Below is a small trained network, with its code and all its weights. Each question gives an input and a target symbol and asks what happens when units are switched off, that is, made to give their printed mean instead of their output.

import numpy as np


def w(rows, s, z=0):
    codes = np.array(rows[::2]) - 128.0
    scale = np.full(codes.shape[1], s)
    scale[-1] = z or s
    return codes * scale


def f(y):
    return y / 2 * (1 + np.tanh(0.7978845608 * (y + 0.044715 * y**3)))


def softmax(a):
    e = np.exp(a - a.max(-1, keepdims=True))
    return e / e.sum(-1, keepdims=True)


def log_softmax(a):
    a = a - a.max(-1, keepdims=True)
    return a - np.log(np.exp(a).sum(-1, keepdims=True))


def net(x, mask):
    ids = ['αγδεηλμξτψω'.index(c) for c in x.split()]
    T = len(ids)
    res = E[ids] + P[:T]
    u = 0
    for l in range(2):
        r = res
        for j in range(2):
            rows = slice(2 * j, 2 * j + 2)
            q, k, v = (r @ M[l][rows].T for M in (Q, K, V))
            z = softmax(np.where(np.tri(T) > 0, q @ k.T / 2**0.5, -1e9)) @ v
            o = O[l][rows]
            res = res + np.where(mask[u + j], z, o[:, -1]) @ o[:, :-1]
        u += 2
        y = f(res @ A[l][:, :-1].T + A[l][:, -1])
        res = res + np.where(mask[u : u + 4], y, B[l][:, -1]) @ B[l][:, :-1]
        u += 4
    return log_softmax(res[-1] @ U[:, :-1].T + U[:, -1])


Q, K, V, O, A, B = {}, {}, {}, {}, {}, {}
E = w([
[132,73,115,144,169,133,73],'α',
[132,108,250,138,111,149,146],'γ',
[81,207,175,91,56,96,86],'δ',
[113,73,140,168,87,183,133],'ε',
[164,121,228,223,166,117,62],'η',
[59,141,46,97,40,174,127],'λ',
[167,222,146,182,175,111,42],'μ',
[170,128,32,56,88,167,145],'ξ',
[110,187,180,97,76,81,156],'τ',
[159,45,104,10,75,124,102],'ψ',
[136,56,4,231,130,150,157],'ω',
],0.019)
P = w([
[158,190,168,126,100,146,95],'0',
[106,105,93,137,133,134,98],'1',
[181,90,156,173,143,135,192],'2',
[101,135,112,133,139,134,99],'3',
[179,124,131,173,58,124,158],'4',
[107,151,114,132,147,126,77],'5',
[184,131,141,171,74,121,167],'6',
[109,165,123,122,149,128,82],'7',
[195,135,139,169,46,116,141],'8',
[107,171,111,122,138,107,48],'9',
[208,111,158,154,67,119,162],'10',
[94,124,115,133,146,132,105],'11',
[221,147,123,141,3,111,99],'12',
[94,135,117,125,141,118,88],'13',
],0.018)
Q[0] = w([
[43,110,122,105,220,140,167],'0.h0',
[111,98,136,99,247,150,158],'0.h0',
[115,115,160,122,213,189,148],'0.h1',
[200,105,124,200,86,174,109],'0.h1',
],0.011)
K[0] = w([
[166,80,174,150,54,174,233],'0.h0',
[184,173,156,180,121,144,137],'0.h0',
[192,74,255,164,118,194,214],'0.h1',
[150,159,49,154,144,248,36],'0.h1',
],0.0072)
V[0] = w([
[140,230,155,154,66,158,40],'0.h0',
[183,76,128,127,72,112,137],'0.h0',
[100,141,101,203,129,43,152],'0.h1',
[179,113,91,179,103,254,117],'0.h1',
],0.0056)
O[0] = w([
[49,168,151,127,82,72,127,254],'0.h0',
[97,241,168,162,255,119,135,103],'0.h0',
[14,115,130,196,158,38,124,133],'0.h1',
[167,171,117,192,112,154,78,166],'0.h1',
],0.0093,0.0091)
A[0] = w([
[191,201,125,53,153,51,121,254],'0.n0',
[31,162,183,69,114,241,113,117],'0.n1',
[81,187,60,23,167,127,39,118],'0.n2',
[36,84,165,79,143,236,2,108],'0.n3',
],0.0089,0.0083)
B[0] = w([
[122,68,160,145,123,134,142,255],'0.n0',
[190,193,156,121,157,144,199,172],'0.n1',
[109,167,26,68,127,85,123,214],'0.n2',
[109,113,170,44,165,255,97,190],'0.n3',
],0.015,0.0096)
Q[1] = w([
[125,151,102,122,48,111,44],'1.h0',
[148,118,194,178,3,101,249],'1.h0',
[142,104,144,153,102,205,87],'1.h1',
[65,95,137,140,177,133,169],'1.h1',
],0.0065)
K[1] = w([
[1,132,87,114,155,75,32],'1.h0',
[115,102,112,59,235,50,231],'1.h0',
[114,151,141,142,110,145,99],'1.h1',
[150,119,146,148,114,138,163],'1.h1',
],0.0075)
V[1] = w([
[72,151,130,189,60,187,121],'1.h0',
[41,127,189,75,185,83,240],'1.h0',
[149,199,13,171,120,144,253],'1.h1',
[119,180,52,53,122,114,73],'1.h1',
],0.0072)
O[1] = w([
[98,66,158,182,35,88,165,148],'1.h0',
[133,71,166,98,175,80,98,111],'1.h0',
[130,180,96,12,118,47,166,80],'1.h1',
[100,159,135,162,159,150,227,254],'1.h1',
],0.011,0.0098)
A[1] = w([
[188,192,239,157,82,93,107,252],'1.n0',
[162,127,135,204,134,74,176,174],'1.n1',
[63,202,104,184,173,77,95,71],'1.n2',
[254,133,164,165,83,65,163,129],'1.n3',
],0.0089,0.0031)
B[1] = w([
[143,76,65,125,135,127,174,251],'1.n0',
[124,108,198,9,68,138,166,205],'1.n1',
[230,137,158,122,104,48,78,181],'1.n2',
[55,238,68,150,135,177,46,204],'1.n3',
],0.013)
U = w([
[129,154,254,114,100,201,120,2],'α',
[158,67,53,69,110,171,118,41],'γ',
[103,103,155,116,178,90,163,244],'δ',
[149,79,13,153,129,125,174,100],'ε',
[110,84,89,188,127,140,149,183],'η',
[63,210,252,98,126,150,120,38],'λ',
[173,71,160,113,53,110,195,105],'μ',
[112,173,97,136,150,170,143,52],'ξ',
[15,142,109,135,199,132,78,164],'τ',
[223,98,139,127,171,155,197,196],'ψ',
[89,182,123,179,126,98,99,213],'ω',
],0.01,0.0082)

Each question gives the input, a string of symbols that net reads in full, and the target symbol t.
The units are the heads (2 rows each of Q, K, V and O) and the neurons (one row each of A and B). Each row of codes is followed by its name. A weight is (code - 128) times the scale printed after its matrix; where a second scale follows, it is the last column's (O, A, B and U).
mask holds one flag per unit, layer by layer, with each layer's heads first. A switched-off unit (its flag False) gives its mean, the last column of its rows in O or B, instead of its output. The means were averaged over made-up inputs and are rounded, as every weight is.
A unit's drop is (log p(t) with every unit on - log p(t) with that unit switched off) / (log p(t) with every unit on - log p(t) with every unit switched off).
The circuit of an input: a set's keep is (log p(t) with only the set's units on - log p(t) with every unit switched off) / (log p(t) with every unit on - log p(t) with every unit switched off). Starting from all 12 units, units are removed one at a time, each time the one whose removal leaves the highest keep (on an exact tie, the one counted first), for as long as the keep stays at least 0.8.
units of the circuit, in order: the units of the circuit, biggest drop first
most important unit: the unit with the biggest drop
top k neurons: the k neurons with the biggest drops, biggest first
top k neurons in layer l: the k neurons of layer l with the biggest drops, biggest first
input α ω μ ψ λ, target ω: units of the circuit, in order => 1.n0, 0.h1
input μ ψ μ ψ μ μ ξ, target ψ: units of the circuit, in order => 1.h0, 0.n2
input μ ε η, target μ: most important unit => 1.n1
input ω η λ μ ε ψ η ψ η μ τ δ ξ, target μ: units of the circuit, in order => 1.h1, 0.n2, 0.n3, 1.n1
input ψ μ ω δ λ μ η, target δ: units of the circuit, in order => 1.h0, 0.n2, 0.n1, 0.h1
input ψ μ ψ, target ψ: units of the circuit, in order => 1.h0, 1.n3
input μ ψ γ ω, target μ: top 2 neurons in layer 0 => 0.n3, 0.n0
input δ γ μ, target δ: top 3 neurons => 0.n1, 1.n0, 0.n2
input μ μ μ η γ δ ε μ μ μ η δ ξ, target μ: units of the circuit, in order => 1.h1, 0.n2, 1.n1, 0.n3
input η γ λ η λ ε δ δ ω τ η μ, target ω: units of the circuit, in order => 1.n1, 1.n2
input δ α η, target δ: top 3 neurons in layer 1 => 1.n0, 1.n1, 1.n3
input α δ ψ δ α η α ω δ γ α λ ω μ, target ω: top 3 neurons in layer 1 => 1.n0, 1.n1, 1.n2
input μ μ τ λ η η ψ γ λ η η ξ μ, target η: units of the circuit, in order => 1.n0, 0.n1, 1.h1
input ε ψ η λ, target ξ: top neuron => 0.n2
input μ μ μ η μ γ μ, target η: top 3 neurons => 1.n0, 1.n3, 0.n2
input δ ω γ η η ξ ψ γ, target ψ: units of the circuit, in order => 1.n0, 0.n1
input α ε γ ψ μ α μ, target ψ: units of the circuit, in order => 1.n0, 0.n2
input η ε ξ, target η: top 2 neurons => 0.n2, 0.n1
input α μ δ ψ ψ η λ, target ψ: top 4 neurons => 1.n3, 0.n2, 0.n3, 0.n0
input α μ μ, target α: top 3 neurons => 1.n1, 1.n3, 0.n2
input α η ω μ μ ξ ε ψ ω ξ ε δ γ, target ξ: top neuron => 1.n3
input ω τ η τ, target δ: units of the circuit, in order => 0.h1, 1.h0
input μ ψ μ ψ η, target ψ: top 3 neurons in layer 0 => 0.n2, 0.n0, 0.n1
